Each row is followed by its class.
[ -6   0 -20  -7  -4  11  -6   9  13 -10  11  -6   0  20 -17   7   5  11
  14   8   1   1 -11  10   6 -33   1  -3 -26 -23   4 -21  -1   9  -9   3
 -10   7   0   6   5   2  -5 -20   7  -4  25   4  -6   0  -2  10   5   3
   0 -13 -12  -3  23  11   8] => (20)
[ 17  -1 -16 -12   1   1   3  11   0 -17   9  36   1  13 -19  15  12  20
  12 -17   5  -2 -21   5   2 -13   5  -3 -30 -20   5 -21  -5  -1   1  -2
 -13   0  -8 -11   6   8  18   3  -5 -16  20   8 -18   2   5  33   3 -12
   0  -2 -13 -16  23  10   1] => (20)
[ 10   1 -14  -8   3  -9  -3  12   2 -29  12  30  -5  20 -11  11  10  18
  12   0   3   6 -21   9  -1 -12   4   8 -40 -13  16 -22  -7   6  -3  -3
 -13   9  -6  -4  16  -1  20   8  -6 -16  21   3 -18  -2   4  39   5 -17
   4  -8 -14 -17  28   8   1] => (20)
[ -1   2 -11  -7  -8   8  -2  10   8  -7  10   5   1  10  -3   4   4  19
   8  -3   6   7 -21   6  11 -24   3   7 -39 -22   9 -21  -4   3  -7   1
  -8   5   1  -8   3   0   8  -8   0 -23  17   7 -21  -1  -5  33  -6  -1
   0 -12  -9  -7  33   6   6] => (20)
[  0   2 -24  -4  -4  15  -5  16   6  -3   9  -3   3  20 -12  12   8  14
  14  -8  -3   5 -11  -3   8 -34  -2  -4 -25 -26  -9 -14  -4   6  -8   6
 -10   5  -1  -2   5   3  11 -13   5 -15  22  10 -14   4   5  21   2  -4
   2  -3 -12 -14  33  17   9] => (20)
[  4   0 -20 -10  -3   5  -3  13   6  -3   7   2  -2  23  -8  16  15  17
  11  -5  -4   6  -8  -1  12 -28  -1  -5 -29 -25   0 -18  -8  10  -8   4
 -12   7   0  -1   8   2   9 -15  -2 -17  18  10 -13   4   5  30   2   1
  -2   0 -13  -8  20   9   9] => (20)
[  3   3  -5 -10 -13  16  -1  17   4 -25   8  14  -4  15 -20   7  16  24
  10 -20  -3  20 -23  -2  -1 -30   0  11 -31 -22  -8 -29 -13   4  -4  -3
  -1   3  -7 -13  20  10  26  17 -11 -27  24   0 -19   0  -5  34  -4 -33
   1  -6  -7  -7  35  15   7] => (20)
[ 13 -10 -39  -3   4 -28  -1  11  10  21  15   3   6  10  11  10   7   6
   0  23   1   8  -9   6  12  -4  16  -7 -39  -9  36 -10  -3  16 -10  -1
 -18  19  -2   8  18  -3  11  -9  10  -5  24   6  -3  -1  19  44   9   4
   2  16 -16   3  31   4   0] => (16)
[ 28  -5  -3   4  13 -49   5  -8   6   7  14  64 -14  -3  16   8   1   4
  -7  10  12  -4 -23   6   8  28  19   0 -66   4  73 -11  -3   4   5   0
 -27  17 -12  -7  25 -18   5   1  -4 -10   8   6 -23  -3   7  50  -8   9
   6 -14 -32  -4   3 -22  -7] => (16)
[ 15   3 -17  -3  -1 -10   1  19  -2   0  11  25  -3   9  -6  15  18  16
  -1 -10  -2  18 -26  -1   2 -10  11  12 -51  -9  27 -25 -11   8  -3  -5
  -8  10  -9 -13  29   0  42  16  -7 -25  25  -2 -21  -8   8  51  -5 -33
  -2  -5 -19  -1  31   8   6] => (20)
[  3  11  -9  -6 -11  19  -3  15  -3 -13  11  19  -1  13 -14  14  18  20
   8 -33   0  25 -29 -18   8 -31  -3  12 -38 -23  -1 -27 -14   3   3  -8
  -2   5  -9 -24  21  -4  24   6 -15 -34  19   6 -22  -5  -6  40 -14 -26
  -3 -19 -13 -10  32  10   7] => (20)
[  4  -1 -18   0  -2  13   0  31   7  -2   4  -4  -1  15   1   7   4   5
   8 -17   1  -1 -10  -6  14 -26   2  -9 -17 -19 -16 -13  -7   0  -3   9
  -8   7   4  -5  -1   2   1 -27   0 -14  11  10 -13   2   0  11  -5  14
  -2   9 -13  -7  24   8   5] => (20)
[ 11  -8 -31  -6   7 -15   1  10  10  16   7   3   3   4  10  10   0  11
   0   2   2   3  -9   0   9  -5   4 -11 -29 -20  18 -15  -7  11  -6   6
 -26  13   3   5  -4  -7   5 -20  -5 -17  20  15  -6   4  15  36   6  15
  -2  17 -21  -6  27   0   2] => (16)
[ 11   5 -26  -2  -9  -4  -4  17  -4   7  14   0  -4  15   9  13  12   5
  -4 -18   0  26 -18 -17  21 -23   4   6 -40 -14  18 -24 -14  12  -4   3
  -5  11   2  -9  25   2  23  -9   0 -28  16   3 -13   1   8  49 -14 -13
  -1  -4 -24  -2  35   4   2] => (20)
[ 17  10  -4   2   0  -9  -5   9  -9  -7   9  36 -10 -13   7  11   6   6
   5 -20   9   8 -20  -5  11 -31   3   3 -45  -1  28 -17  -4   2   7   2
 -14  10  -6 -16  19  -3  11  -8  -8 -14   7   7 -24  -5   0  35 -15 -13
  -1 -44 -29  -7  11   2   2] => (20)
[ 11   1 -16  -6  -7  -3  -6  15   7   1  10  13  -4  13  -3  17   7  17
   5 -10   5  10 -23   1  12 -27   6   2 -49 -20  12 -26 -10   6  -5   4
 -11  13  -6  -9  15  -6  13  -8   1 -24  23  13 -19  -1   4  47  -6  -3
  -3  -4 -18  -6  35   7  -1] => (20)
[ 15   0 -42   0  -5  -1   3  23  -4  21  17 -15   6  20  12  19  18   6
  -7 -20   0  37 -16 -21  19 -27   3  -2 -36 -16  16 -25 -16  19  -1   9
  -6  21  -1 -14  37  -2  35 -10  -1 -32  25   3  -7  -3  19  56 -10 -52
   0  18 -35   6  42  21   4] => (20)
[ 23  -5 -20   7  10 -17   3   5  -8   4  21  38   4   8   4  12  16  -4
   2 -10   2  10 -17  -8  -2   2   7  -7 -27   8  33  -3  -7  10   4  -1
 -24  14  -9  -2  30   2  26  11  -9   1  13  -3  -3  -2  21  29   3 -28
   0  10 -23   4   7   3   1] => (16)
[ 14   6 -18  -5  -1   2   5  13  -1 -15  18  36 -10  13 -21  17  23  20
  14 -11  -3  10 -28   5  -4 -19   5   4 -39 -13   2 -19  -4   2   3  -4
 -12   8  -7  -8  25   9  28  15 -17 -15  25  -1 -18   2   5  37   3 -38
   1  -6 -19  -9  26  17   7] => (20)
[ 13 -11 -38   0  10 -32   0  12   4  26  15  -5  -5   6  20  10   9  -3
  -8  25  -1  19 -16   4   8   1  10  -2 -43   7  44  -9  -4  19 -10   2
 -15  23   1   7  31  -8  18  -1  26  -2  24  -2  -7  -7  18  47   6  -8
  -1  18 -19  -9  30   2  -2] => (16)
[ -6  -3 -22 -12   5 -37  -2   5  -1  27  11 -31   3   2  16   2   6  -1
 -10  44   1  25  -8  11  -6  11  25  13 -29  15  40  -1  -4  22 -14 -11
   9  12  -1  19  27  -5  10  31  20   4  19 -12   9  -4  15  28   1 -29
   1   3   9  19  15   8  -5] => (18)
[-16   1 -24  -9  -2 -33  -7   4   1  31  13 -57   0  10  13  -3   0  -3
  -9  56  -3  34  -2   7  -5  -1  19  18 -30   9  33  -5  -6  27 -22  -9
  17  13   3  14  28  -6   9  18  20   2  23 -19  12  -6  10  27  11 -22
  -1   1   7  21  17  12  -4] => (18)
[  1  -2 -18   5   8 -39   0  -2   2  15  17   1  -2  -2   9   5   5  -9
  -4  38   6  18 -10  14  -7   9  22  11 -44  20  48   2  -3  18  -8  -7
  -3  15  -2  11  34  -8   9  27  13  11  20 -21   0  -3  11  27 -16 -28
   3 -12 -12  19   2   8  -2] => (19)
[  6  -4 -26   3  17 -52  -3  -2  11  33  13  -6  -3  -2  28   4   0 -14
  -7  52   2   6  -3  13   3  16  21  -1 -32  20  53   6   5  20 -11  -1
  -9  19   2  19  21 -14  -5   4  20  18   6 -11   7  -7  17  23   9   1
   4   7 -13  16   0  -2   1] => (18)
[ -3  -5 -13   1   7 -41   0  -3   1  29   6 -31   3 -10  20  -5   2 -17
 -15  47   0  15   3   7  -8  20  20   7 -19  22  41   3  -2  17 -15 -10
  13  11  -1  17  27  -4   7  29  24  11  11 -21  15  -3  13  23   9 -14
   0   7   8  21   0   4  -7] => (18)
[ -3  -2 -21  -5  -3  14  -6  13  12   0   1 -15   2  21   1   8   4  12
   8   2   3   3 -10  -3  11 -31  -6  -9 -18 -30  -8 -15  -8   5  -3   7
 -11   8   8  -1  -5  -2   1 -31   6   0  13  13  -5   4  10  19   2  17
  -5   6  -9  -3  28   6   8] => (20)
[ 18  -1 -23 -15  -4  -5  -4  22   7 -11  10  28  -2  18 -18  19  16  33
   6 -12   3  13 -26  11   8 -26  11   7 -55 -34  16 -38  -9  11 -11   1
 -13  10  -7 -12  19   2  24  -3  -8 -37  30  14 -28   6   8  59   2 -13
   2  -4 -16 -11  43  12   8] => (20)
[  2  -1 -34 -10  -6  11   1  18   2   3  11 -17  14  26  -9  15  18  19
   6  -9  -9  18 -12   7   0 -26   1   4 -19 -29 -11 -19 -14  11 -10  -4
  -3   9  -3   2  13   9  27   2   6 -22  33   6   0   6  15  39   8 -19
  -3  13  -7  -5  44  17   6] => (20)
[ 14  -1 -20  -5  -2   7   2  20   2  -3   8  16   0  17  -7  13  11  20
   5 -22   0   6 -15  -6  12 -16   0  -3 -31 -28  -1 -27 -11   4   4   3
 -15   7  -8 -13   5   5  22  -8  -4 -25  22   7 -18   4   2  41  -6  -2
   1   9 -18 -17  32   6   7] => (20)
[  3  -7 -19 -10   1  17  -1  14  12  -6   4  12   5  20 -28  14   4  25
  21  -8  -1 -15 -13  11  -4 -25  -7  -8 -22 -32 -15 -18  -5   3  -8   2
 -13   4  -3   4  -5   8  10  -8  -4  -9  27   8 -12   5   5  21  14  -3
   0   4   1 -14  31  18  10] => (20)
[  4   3 -12 -11  -6  11   1  18   0 -16   9   8   4   7 -21   8  16  24
  10 -13   1   7 -20   0   2 -24   3  11 -25 -21  -8 -22 -11   3  -8  -3
  -3   2  -5 -12  10   5  21  11  -8 -26  22   6 -12   6   4  37   6 -19
   0  -8   0 -10  33  15   3] => (20)
[  7  -4 -24  -4   0   4   1  14   5   4   9   2   5  12  -3   8   7  12
   4 -12   1   2  -6  -4   9 -21  -1  -7 -16 -18   2 -13 -13   9  -6   3
  -9   8  -2  -1   3   0  13 -12  -1 -17  17  11  -5   5  15  24   3   4
  -2  15 -10 -10  24   8   2] => (20)
[-23   3 -17  -4   2 -14 -10  -2   8  24   2 -55   0   0  16  -5  -4  -8
 -12  35   0  22   7   3   1  -7  11  14  -4   5  27   4  14  -8 -18  -9
  15   6   3  19  12  -7  -7   5  20  11   9 -15  19  -3  -1   5   8   0
   1  -4   9  18   7   3  -3] => (19)
[  8  11  11  -8 -14  23  -4   9   6 -43  12  50 -11  15 -34  13  12  37
  16 -20   6   2 -33   9   5 -32   0  21 -51 -27   0 -35  -8  -5  -2  -5
 -12   4  -9 -23   8  -2  14   9 -19 -34  27  12 -44   3 -21  37  -7 -21
   2 -43  -7 -26  28  11   9] => (20)
[ -1  -2 -32 -21  -4  26  -2  18  12 -16  13  -7   0  27 -28  15  18  32
  17   0  -1  11 -19  16  -2 -42   4   4 -42 -36 -12 -30 -11  14 -18  -3
  -9   9  -7   6  16   7  22  10  -4 -16  46  -3 -13   7   9  37  13 -23
  -1   1   1  -9  52  26  10] => (20)
[ 30 -16 -24  -3  23 -43   1   3  29   1  16  70  -4   6  13  11  -4  17
  10  28   9 -36 -11  24  -3  20  18 -22 -46  -5  49  -6  13   7  -3   4
 -44  12  -4  13   0 -17  -8 -17   2  11  23  15 -15   2  18  31  21  26
  10   8 -24 -17   6  -6   1] => (16)
[-20   5  -8 -13  -7 -13  -5   4   4   3   4 -36  -2   2  -8   0   5  10
  -5  33  -1  23 -11   3 -10  -7  14  22 -22   7  14 -13 -10  18 -19 -15
  21   0  -2   6  20  -1  12  38   9  -8  20 -13   0  -3  -1  21   4 -26
  -2 -14  19  12  21  11  -3] => (19)
[  8   0 -18  -4  -5   6   4  19  -6 -16  13  15   5  13 -22  12  21  18
   8 -24   0  16 -19   1  -3 -17   0   3 -21 -14  -7 -19 -10  10  -1  -5
  -6   5 -10 -10  19  11  29  23  -9 -19  23   0 -12   5   8  37   2 -39
 -11   8  -2  -5  31  16   3] => (20)
[  6   4 -13  -7  -6  19   6  11  -1 -27  11  25   2  15 -31  13  14  14
  17 -20  -2  -2 -20   7  -9 -21  -1  -2 -18 -17 -17 -13  -9 -15  -1   3
  -9  -3 -10  -3   9  14  14  13 -15  -6  20  -8 -12   0  -2  17   7 -33
   2  -9  -2  -6  23  20  15] => (20)
[  6  -8 -33  -3  12 -10   6  14   6  11   9 -13   5  13  -1   6  12   3
   3  11  -2  10  -6   6  -7  -6   7 -16 -11  -7  -3  -1  -5  14 -10   0
  -9   8  -3  16  18  10  18  11   8   3  29  -3  14   0  30  24  20 -14
   0  32   0  15  26  14   4] => (16)
[  2  -2 -55  -9  -1   4   7  28  -2   7  18 -33  15  29 -12  17  28  12
   9  -5 -10  37 -17  -5  -4 -37   7  -3 -31 -18 -12 -17 -19  18 -13 -13
  -3  31  -2  12  35  15  38  18   6 -13  48 -10   7   2  28  49  14 -47
  -5  23  -5   6  55  27  -3] => (20)
[ 21 -13 -25  -5  16 -31   6  10  12  10  13  38   1   9  -6  11   9  11
   9  17  -1 -10 -12  19  -5   8  17 -11 -37  -1  27 -11  -2  12  -2   0
 -26  10  -9  11  14   5  12   9   1  12  27   3  -4   0  23  36  19  -4
   3  15  -9  -2  19   5   1] => (16)
[ 25   4  -1  -3  -2 -25  -7   6  12 -13   9  66 -18  -2  -1  13   1  20
   3  -9  12  -6 -25   7  20   2  13  11 -68 -10  55 -32   0  -5   3   6
 -17  10  -2 -21  11 -15   6  -7 -15 -29  10  14 -39  -2  -9  53 -17   4
   4 -29 -31 -15  13  -9   2] => (20)
[ 18  -1 -31  10  -7   3  -7  14  -7  10  12  13   0  21  27  15  12  -8
   3 -23   4  16 -22 -18  29 -34  -1 -16 -40 -14   8 -13  -5  11   6  17
 -22  32   4  -8  26  -3  13 -42  -2 -11  10  11 -13  -5  12  36 -16   1
  -4   3 -43   2  22  -2  14] => (20)
[ -1  -1 -14 -13  -6   1  -6  12  18  -4   3 -11 -12  14   0   8   6  21
   0   2   7  12 -12   1  11 -18   4   9 -30 -26   8 -25 -13   7  -7   0
  -5   5   0  -5   1  -2  11  -8   5 -32  21  10 -10  -5   2  36   5   5
   2  -2   0 -10  40  13   7] => (20)

Each row is followed by its class. Each block has new classes.
[ 20 -21 -11 -59  28 -34  44 -21 -38 -17  -3  14  22  24  14   2  97  -8
 -72  85  20 -30 -46  13  15  24  29 -49  34   3 -16  48  -5   3  18  11
 -30   2  -9  21 -74 -22   6  -1  43 -52   2   4  49 -39  18  -5 -48 -37
   2  45 -15 -28 -10  43   3] => Ms
[  1  10  -3   8  -9  10   2  -3  -5   7   1 -10  -1   8  -1  -9  -7  17
  -9  15  -4  -6   0  13   5   0 -12   8 -24 -20  -6  17   0 -11   7  11
  15 -15  16  -3   6  17 -51   4   4  -3   2  -2  -4   9 -15  -2   6   9
  -9  -8  -1  26  -4  18  18] => RD
[ -3  10  11  44 -26  10 -33  -1 -15 -13  -7  35   2  20 -10  -5 -28  26
  37  39  -1   2  16 -16   4  11 -35  35   0   0  -2 -61 -13 -29 -11 -20
   8 -15  -3   6  41  50 -10   7 -24  -8  -9   9 -18   6  -1 -22   8 -11
  42 -24 -13 -12   9  -4  -7] => RT
[  0  -7 -10  13 -30  68 -28  12 -18 -42  21  -4  -4  42 -11 -15 -12  34
 -33  40  12 -28  21 -14 -18   5 -39  -4 -14 -26 -16 -26  -9  44 -26  -6
  11 -10  13  20  28 -10  -2  40  -3 -16   9   5 -64  23 -30 -29   0  -7
  -5 -10  20  33 -16  -9  25] => RT
[-12  -1   8  37  -5  12 -17  23 -11  -4   4   9 -14  30  -3   4 -11  39
   8  56  -4  44   6 -10   2  -6 -30   5 -25   1 -12   4 -23 -34 -37  -6
  18 -26  10  16  13  30  -3  10  10 -12   6  17 -15  16  -5  -8  -3  -5
  18   9 -15  18  -1   9   1] => RT
[ -2 -27   1   7   8  40  -9  14   5  13   8 -38  -9   7  -9  -6 -11  -6
  -1  13  -7  12  10  33   6 -33  21   4 -66 -15 -12  42  -4 -25   5   4
  17 -17  16   4  10 -14   8  20 -14   8   8  10 -17   9  -6 -12  19  18
 -21  -4  -2  37  10  -8  36] => GN
[ -1  -7 -10 -24  16   4  -1   1   6   1  -1 -42   4 -15   8   0   1  -6
 -12 -43  -6   2   7  -3   8 -43  -2  35 -38 -21  -8  39  12  -6   3  -2
   0 -18  10  -6   6 -14   2  15 -14   2  25 -19  -3   4 -15  -3  -6  27
 -33 -11 -16  10   2  -3  28] => JQ
[  2  22   0 -50  -5  24  50  -7  16   8  -3 -14  -3 -20   1  -5  12 -11
 -31 -60   4  -7  -2   4 -11   2  23  18   4  20 -10   1  20  35 -43   0
   2  -6  22 -31 -12  -3   3  -5   2   8  10 -12   8   6 -41   9  -5  25
 -42   3  22 -10   0  -1   8] => Ms
